Below is a small trained network, with its code and all its weights. Each question gives an input and a target symbol and asks what happens when units are switched off, that is, made to give their printed mean instead of their output.

import numpy as np


def w(rows, s, z=0):
    codes = np.array(rows[::2]) - 128.0
    scale = np.full(codes.shape[1], s)
    scale[-1] = z or s
    return codes * scale


def f(y):
    return y / 2 * (1 + np.tanh(0.7978845608 * (y + 0.044715 * y**3)))


def softmax(a):
    e = np.exp(a - a.max(-1, keepdims=True))
    return e / e.sum(-1, keepdims=True)


def log_softmax(a):
    a = a - a.max(-1, keepdims=True)
    return a - np.log(np.exp(a).sum(-1, keepdims=True))


def net(x, mask):
    ids = ['αβδζλξστφψω'.index(c) for c in x.split()]
    T = len(ids)
    res = E[ids] + P[:T]
    u = 0
    for l in range(2):
        r = res
        for j in range(2):
            rows = slice(3 * j, 3 * j + 3)
            q, k, v = (r @ M[l][rows].T for M in (Q, K, V))
            z = softmax(np.where(np.tri(T) > 0, q @ k.T / 3**0.5, -1e9)) @ v
            o = O[l][rows]
            res = res + np.where(mask[u + j], z, o[:, -1]) @ o[:, :-1]
        u += 2
        y = f(res @ A[l][:, :-1].T + A[l][:, -1])
        res = res + np.where(mask[u : u + 12], y, B[l][:, -1]) @ B[l][:, :-1]
        u += 12
    return log_softmax(res[-1] @ U[:, :-1].T + U[:, -1])


Q, K, V, O, A, B = {}, {}, {}, {}, {}, {}
E = w([
[78,135,158,87,207,68,19,112,134,38],'α',
[108,90,123,99,91,135,136,165,138,177],'β',
[83,45,135,123,98,78,116,89,40,163],'δ',
[90,130,139,125,206,58,68,141,128,150],'ζ',
[129,111,190,174,202,112,108,132,158,142],'λ',
[108,137,35,141,156,142,111,136,181,180],'ξ',
[147,151,116,72,106,135,86,94,139,90],'σ',
[153,149,146,150,70,136,143,56,87,190],'τ',
[72,62,84,89,112,136,121,93,72,135],'φ',
[164,112,162,147,109,84,101,82,146,135],'ψ',
[69,238,110,252,143,161,40,110,66,105],'ω',
],0.018)
P = w([
[91,36,176,89,139,140,92,86,120,84],'0',
[117,226,48,138,132,103,201,152,121,63],'1',
[106,210,47,224,166,98,177,117,173,88],'2',
[81,205,118,148,115,86,175,95,212,154],'3',
[66,137,204,146,95,153,2,98,108,182],'4',
[114,195,61,182,120,169,77,131,86,171],'5',
],0.0095)
Q[0] = w([
[177,80,123,93,159,90,152,131,185,138],'L0H0',
[137,140,132,108,120,77,254,109,116,49],'L0H0',
[43,125,126,166,109,127,137,107,180,137],'L0H0',
[109,139,118,112,123,147,60,138,109,156],'L0H1',
[117,104,127,100,146,53,191,107,171,124],'L0H1',
[181,139,52,148,125,114,165,118,118,93],'L0H1',
],0.0087)
K[0] = w([
[21,95,163,33,129,188,117,155,253,93],'L0H0',
[168,69,155,32,123,119,96,67,225,205],'L0H0',
[23,148,168,200,94,206,91,128,65,12],'L0H0',
[148,146,96,146,212,206,192,196,131,82],'L0H1',
[175,144,255,95,82,127,79,91,32,129],'L0H1',
[101,109,171,176,152,141,149,33,240,183],'L0H1',
],0.0058)
V[0] = w([
[92,100,121,100,113,179,150,144,193,164],'L0H0',
[123,162,115,195,143,209,124,117,145,137],'L0H0',
[218,59,121,113,161,41,158,201,196,147],'L0H0',
[104,75,111,93,159,94,86,27,124,129],'L0H1',
[163,132,198,108,76,87,110,49,44,151],'L0H1',
[172,165,73,112,123,113,120,81,143,2],'L0H1',
],0.0075)
O[0] = w([
[2,191,91,140,91,140,150,122,94,134,88],'L0H0',
[93,77,61,201,139,150,141,185,125,152,143],'L0H0',
[170,130,236,125,118,145,211,79,60,169,3],'L0H0',
[221,160,75,92,158,90,141,161,191,107,238],'L0H1',
[172,204,172,108,68,144,90,202,121,72,78],'L0H1',
[235,131,112,198,171,108,127,15,186,94,147],'L0H1',
],0.0074,0.0059)
A[0] = w([
[153,56,229,107,128,153,185,186,84,104,3],'L0N0',
[127,73,112,80,124,68,142,199,110,116,112],'L0N1',
[65,169,90,147,201,106,115,151,185,57,224],'L0N2',
[151,138,98,101,148,56,195,131,79,139,189],'L0N3',
[137,186,154,122,169,61,209,126,152,106,203],'L0N4',
[105,101,73,132,146,138,114,101,139,162,88],'L0N5',
[141,200,114,91,108,125,212,124,168,135,168],'L0N6',
[103,159,127,214,202,146,114,174,134,118,59],'L0N7',
[137,69,125,162,137,100,227,113,126,128,179],'L0N8',
[157,119,75,97,186,2,135,182,124,124,65],'L0N9',
[114,91,142,139,200,148,141,9,87,100,212],'L0N10',
[130,91,45,103,53,78,80,140,56,130,144],'L0N11',
],0.0076,0.0042)
B[0] = w([
[92,162,241,141,130,175,124,184,155,208,129],'L0N0',
[131,157,169,156,150,218,143,166,169,65,143],'L0N1',
[158,115,129,110,79,129,200,188,114,178,249],'L0N2',
[88,138,125,136,166,159,255,154,130,67,149],'L0N3',
[93,118,105,207,110,110,217,192,141,150,164],'L0N4',
[147,89,146,100,168,159,55,114,199,87,184],'L0N5',
[138,160,140,106,92,147,240,157,63,149,154],'L0N6',
[76,119,163,110,65,85,111,138,174,80,167],'L0N7',
[202,127,104,185,98,127,183,173,162,135,138],'L0N8',
[36,122,145,131,172,210,157,121,188,75,188],'L0N9',
[125,141,72,122,123,81,146,165,181,148,162],'L0N10',
[146,223,138,133,158,174,118,149,216,133,180],'L0N11',
],0.0072,0.014)
Q[1] = w([
[122,151,76,124,191,154,160,163,153,176],'L1H0',
[113,64,157,69,134,122,79,75,107,191],'L1H0',
[120,157,115,132,86,155,254,107,89,129],'L1H0',
[168,123,180,147,164,110,54,123,108,139],'L1H1',
[191,80,197,101,82,142,113,133,63,85],'L1H1',
[117,108,80,113,105,127,170,100,155,160],'L1H1',
],0.009)
K[1] = w([
[123,110,125,195,115,100,96,114,152,96],'L1H0',
[125,155,115,137,131,123,205,142,70,71],'L1H0',
[142,107,192,75,157,120,90,113,146,163],'L1H0',
[74,124,78,127,106,2,151,82,79,113],'L1H1',
[172,154,176,122,137,149,206,101,102,111],'L1H1',
[134,100,135,175,123,208,85,115,131,108],'L1H1',
],0.0097)
V[1] = w([
[13,106,75,44,228,167,101,85,165,24],'L1H0',
[88,104,47,53,145,241,164,113,122,193],'L1H0',
[195,182,1,94,94,127,99,56,85,82],'L1H0',
[95,73,114,102,104,126,154,142,77,235],'L1H1',
[220,53,17,143,195,8,151,82,109,144],'L1H1',
[176,167,153,132,81,130,150,100,83,36],'L1H1',
],0.0068)
O[1] = w([
[154,102,163,43,144,162,91,124,196,131,255],'L1H0',
[77,137,183,81,100,130,153,133,181,192,168],'L1H0',
[88,93,94,111,7,140,115,163,158,120,47],'L1H0',
[98,147,149,141,142,113,172,114,105,139,64],'L1H1',
[141,81,103,78,122,182,178,125,110,113,58],'L1H1',
[148,98,129,158,189,107,124,150,140,82,13],'L1H1',
],0.012)
A[1] = w([
[139,124,143,96,64,119,255,101,117,127,137],'L1N0',
[127,92,130,20,214,167,185,86,124,91,96],'L1N1',
[97,198,154,153,156,101,93,167,132,111,36],'L1N2',
[147,63,98,93,77,139,193,190,119,91,31],'L1N3',
[82,90,113,172,37,131,56,134,210,99,89],'L1N4',
[143,80,138,223,167,121,188,84,76,171,3],'L1N5',
[137,118,125,154,77,96,39,151,119,78,172],'L1N6',
[195,161,143,113,136,164,110,145,146,151,141],'L1N7',
[116,179,107,77,97,91,178,104,191,187,246],'L1N8',
[178,182,144,195,154,89,76,151,128,37,109],'L1N9',
[81,153,101,148,108,151,89,159,132,57,41],'L1N10',
[197,49,144,98,119,182,128,170,176,57,162],'L1N11',
],0.0072,0.0039)
B[1] = w([
[74,53,62,123,145,153,104,92,110,119,160],'L1N0',
[156,100,187,195,121,141,116,135,106,160,196],'L1N1',
[138,64,75,91,61,119,153,81,127,192,174],'L1N2',
[165,206,126,100,91,72,81,64,131,134,153],'L1N3',
[155,161,189,53,154,138,217,140,124,136,205],'L1N4',
[139,158,67,33,131,144,146,149,112,89,147],'L1N5',
[117,113,147,169,140,144,162,142,2,140,159],'L1N6',
[157,41,113,184,176,142,134,136,123,109,186],'L1N7',
[97,125,133,179,152,138,92,154,131,41,250],'L1N8',
[94,91,111,97,102,88,102,186,112,170,180],'L1N9',
[177,129,135,173,139,122,157,89,133,203,151],'L1N10',
[89,165,51,160,90,115,165,44,92,145,208],'L1N11',
],0.0076,0.025)
U = w([
[105,126,86,44,64,78,130,78,131,132,191],'α',
[158,137,116,135,136,160,160,139,143,184,3],'β',
[110,172,65,83,252,124,113,90,52,193,98],'δ',
[34,234,132,170,133,99,81,73,149,208,158],'ζ',
[39,9,118,136,158,140,203,100,119,157,113],'λ',
[172,182,155,56,112,154,119,112,225,147,102],'ξ',
[80,129,31,195,126,117,62,159,73,76,215],'σ',
[167,89,91,96,112,121,6,158,144,194,182],'τ',
[188,59,67,186,152,138,112,62,141,153,58],'φ',
[170,113,193,214,227,149,133,142,108,126,138],'ψ',
[90,155,129,135,39,164,184,202,80,208,85],'ω',
],0.0048,0.0047)

Each question gives the input, a string of symbols that net reads in full, and the target symbol t.
The units are the heads (3 rows each of Q, K, V and O) and the neurons (one row each of A and B). Each row of codes is followed by its name. A weight is (code - 128) times the scale printed after its matrix; where a second scale follows, it is the last column's (O, A, B and U).
mask holds one flag per unit, layer by layer, with each layer's heads first. A switched-off unit (its flag False) gives its mean, the last column of its rows in O or B, instead of its output. The means were averaged over made-up inputs and are rounded, as every weight is.
A unit's drop is (log p(t) with every unit on - log p(t) with that unit switched off) / (log p(t) with every unit on - log p(t) with every unit switched off).
The circuit of an input: a set's keep is (log p(t) with only the set's units on - log p(t) with every unit switched off) / (log p(t) with every unit on - log p(t) with every unit switched off). Starting from the 12 units with the biggest drops (on a tie, the unit counted first), units are removed one at a time, each time the one whose removal leaves the highest keep (on an exact tie, the one counted first), for as long as the keep stays at least 0.8.
units of the circuit, in order: the units of the circuit, biggest drop first
most important unit: the unit with the biggest drop
k most important neurons: the k neurons with the biggest drops, biggest first
k most important neurons of layer l: the k neurons of layer l with the biggest drops, biggest first
which heads matter: for each layer, one digit per head in row order, 1 if its drop is at least 0.15 and else 0, layers parted by /
input ξ λ ξ α, target λ: most important unit => L1H1
input δ δ α, target τ: units of the circuit, in order => [L0H1; L1H1; L1N9; L1H0]
input δ α σ β σ, target φ: which heads matter => 01 / 01
input φ τ λ β φ, target ω: 2 most important neurons of layer 0 => [L0N6; L0N3]
input α β α, target φ: which heads matter => 11 / 11
input ξ φ ξ λ α, target ξ: units of the circuit, in order => [L1H0; L0N3; L1N4]
input ξ β α, target λ: units of the circuit, in order => [L1H1; L1N0; L0H1; L0N2]
input λ φ τ τ, target δ: which heads matter => 10 / 10
input ψ σ ξ φ, target σ: units of the circuit, in order => [L1H0; L0H1]
input δ α δ τ, target τ: which heads matter => 01 / 01
input σ ξ β, target α: which heads matter => 00 / 11
input ξ β ξ ζ β, target ζ: which heads matter => 10 / 10
input ξ ξ φ, target λ: which heads matter => 01 / 11
input τ ξ τ φ ξ, target λ: units of the circuit, in order => [L0H1; L1H1]
input τ ξ β ζ, target ω: which heads matter => 01 / 10
input λ τ σ β δ, target ω: 2 most important neurons => [L0N9; L1N4]
input ψ ξ τ ω ξ ψ, target ξ: most important unit => L0H0
input ω ξ ξ φ, target ξ: which heads matter => 10 / 00
input β φ α β, target ζ: which heads matter => 11 / 01
input λ φ β ψ, target δ: 2 most important neurons => [L1N5; L0N0]
input τ λ ξ, target ω: most important neuron => [L1N4]
input δ α ψ ξ δ, target φ: which heads matter => 01 / 01
input τ ζ σ β β, target ψ: which heads matter => 00 / 10
input δ ω λ ξ, target ξ: 2 most important neurons => [L1N4; L0N5]
input ζ ζ τ, target ψ: which heads matter => 01 / 10
input ξ ξ ξ ψ ω, target ξ: 2 most important neurons => [L1N4; L0N5]
input ψ φ φ φ ξ, target ξ: which heads matter => 00 / 10
input β ψ ψ β β ζ, target σ: units of the circuit, in order => [L1H0]
